Below are the code and all the weights of a small trained network. Each question names an input and a class and asks about switching units off, where a switched-off unit gives its printed mean instead of its output.

import numpy as np


def w(rows, s, z=0):
    codes = np.array(rows[::2]) - 128.0
    scale = np.full(codes.shape[1], s)
    scale[-1] = z or s
    return codes * scale


def norm(h):
    return h / np.sqrt((h * h).mean(-1, keepdims=True) + 1e-5)


def f(y):
    return np.maximum(y, 0)


def log_softmax(a):
    a = a - a.max(-1, keepdims=True)
    return a - np.log(np.exp(a).sum(-1, keepdims=True))


def net(x, mask):
    res = np.array(x, float).reshape(1, 3) / 4 @ E
    u = 0
    for l in range(2):
        y = f(norm(res) @ A[l][:, :-1].T + A[l][:, -1])
        res = res + np.where(mask[u : u + 16], y, B[l][:, -1]) @ B[l][:, :-1]
        u += 16
    return log_softmax(norm(res)[-1] @ U[:, :-1].T + U[:, -1])


A, B = {}, {}
E = w([
[217,79,81,59],'x0',
[197,105,112,219],'x1',
[180,255,73,120],'x2',
],0.00086)
A[0] = w([
[165,8,153,144,124],'0.n0',
[89,195,159,153,66],'0.n1',
[174,130,116,164,143],'0.n2',
[141,125,137,227,117],'0.n3',
[130,132,179,1,71],'0.n4',
[134,127,175,18,98],'0.n5',
[159,139,122,181,139],'0.n6',
[100,105,66,184,128],'0.n7',
[75,193,207,70,127],'0.n8',
[116,102,119,93,47],'0.n9',
[197,85,96,119,215],'0.n10',
[121,74,148,81,109],'0.n11',
[138,211,96,135,255],'0.n12',
[69,161,186,79,108],'0.n13',
[47,97,137,156,191],'0.n14',
[91,153,149,64,27],'0.n15',
],0.0029,0.0012)
B[0] = w([
[107,167,137,82,241],'0.n0',
[130,156,232,151,179],'0.n1',
[48,95,65,86,179],'0.n2',
[143,84,77,157,203],'0.n3',
[63,114,30,177,188],'0.n4',
[116,105,72,151,185],'0.n5',
[63,94,64,129,180],'0.n6',
[95,103,76,146,166],'0.n7',
[129,66,14,192,208],'0.n8',
[135,204,177,211,139],'0.n9',
[57,133,162,186,226],'0.n10',
[154,183,154,46,183],'0.n11',
[72,96,199,124,249],'0.n12',
[59,145,36,195,192],'0.n13',
[71,164,217,88,231],'0.n14',
[39,133,1,152,155],'0.n15',
],0.0017,0.0018)
A[1] = w([
[188,32,134,248,123],'1.n0',
[16,107,128,139,148],'1.n1',
[158,129,124,47,127],'1.n2',
[115,81,110,184,153],'1.n3',
[35,165,95,113,136],'1.n4',
[142,61,76,121,102],'1.n5',
[197,103,196,136,94],'1.n6',
[91,251,98,89,155],'1.n7',
[121,99,125,176,138],'1.n8',
[166,220,67,201,204],'1.n9',
[82,77,239,113,5],'1.n10',
[106,183,116,186,69],'1.n11',
[145,137,80,92,137],'1.n12',
[220,116,107,55,187],'1.n13',
[171,68,30,30,190],'1.n14',
[167,253,106,136,75],'1.n15',
],0.0028,0.0011)
B[1] = w([
[28,154,52,49,182],'1.n0',
[250,172,107,116,253],'1.n1',
[135,146,100,225,143],'1.n2',
[177,195,96,68,184],'1.n3',
[233,126,129,142,221],'1.n4',
[116,192,132,142,160],'1.n5',
[194,186,134,157,132],'1.n6',
[178,8,148,98,188],'1.n7',
[158,186,109,77,165],'1.n8',
[76,34,125,59,195],'1.n9',
[166,76,132,60,171],'1.n10',
[100,162,199,114,167],'1.n11',
[92,149,219,122,149],'1.n12',
[116,179,196,161,149],'1.n13',
[69,196,201,225,191],'1.n14',
[93,17,176,21,155],'1.n15',
],0.0019,0.0028)
U = w([
[36,134,2,110,189],'0',
[126,18,224,29,187],'1',
[75,207,230,205,177],'2',
[234,149,92,127,108],'3',
[179,49,128,209,1],'4',
[182,61,135,196,19],'5',
],0.0076,0.0056)

Each question gives the input, the list of numbers given to net, and the class t.
The units are the neurons (one row each of A and B). Each row of codes is followed by its name. A weight is (code - 128) times the scale printed after its matrix; where a second scale follows, it is the last column's (A, B and U).
mask holds one flag per neuron, layer by layer. A switched-off neuron (its flag False) gives its mean, the last column of its row in B, instead of its output. The means were averaged over made-up inputs and are rounded, as every weight is.
A unit's drop is (log p(t) with every unit on - log p(t) with that unit switched off) / (log p(t) with every unit on - log p(t) with every unit switched off).
The circuit of an input: a set's keep is (log p(t) with only the set's units on - log p(t) with every unit switched off) / (log p(t) with every unit on - log p(t) with every unit switched off). Starting from the 12 units with the biggest drops (on a tie, the unit counted first), units are removed one at a time, each time the one whose removal leaves the highest keep (on an exact tie, the one counted first), for as long as the keep stays at least 0.8.
circuit, biggest first: the units of the circuit, biggest drop first
unit that matters most: the unit with the biggest drop
top k neurons: the k neurons with the biggest drops, biggest first
top k neurons in layer l: the k neurons of layer l with the biggest drops, biggest first
drop when u is switched off: that unit's drop, to one decimal
input [7,-5,2], class 2: unit that matters most => 1.n14
input [1,3,-2], class 3: circuit, biggest first => [0.n0 1.n1 1.n9]
input [5,-4,1], class 2: circuit, biggest first => [1.n14 1.n9]
input [-3,0,0], class 3: circuit, biggest first => [1.n1 1.n4]
input [6,7,7], class 0: top 3 neurons in layer 0 => [0.n14 0.n0 0.n11]
input [2,0,0], class 3: top 2 neurons in layer 0 => [0.n10 0.n14]
input [7,-5,7], class 1: top 2 neurons => [1.n7 1.n15]
input [6,-6,8], class 1: top 2 neurons in layer 1 => [1.n7 1.n15]
input [8,-3,8], class 1: top 4 neurons in layer 1 => [1.n15 1.n7 1.n9 1.n1]
input [1,-2,-1], class 3: top 3 neurons => [1.n4 1.n0 1.n1]
input [8,5,6], class 2: top 2 neurons in layer 1 => [1.n14 1.n13]
input [5,6,-5], class 0: top 2 neurons => [1.n0 0.n10]
input [2,4,1], class 0: top 2 neurons => [0.n14 1.n0]
input [7,-7,-5], class 0: unit that matters most => 0.n4
input [-1,-5,8], class 1: top 2 neurons in layer 1 => [1.n7 1.n15]
input [-1,4,5], class 1: top 2 neurons => [0.n8 1.n9]
input [-6,8,-6], class 0: drop when 0.n12 is switched off => 0.2
input [3,8,-6], class 0: drop when 1.n0 is switched off => 0.6
input [1,7,0], class 0: drop when 1.n0 is switched off => 0.1
input [3,-4,-1], class 0: circuit, biggest first => [0.n4]
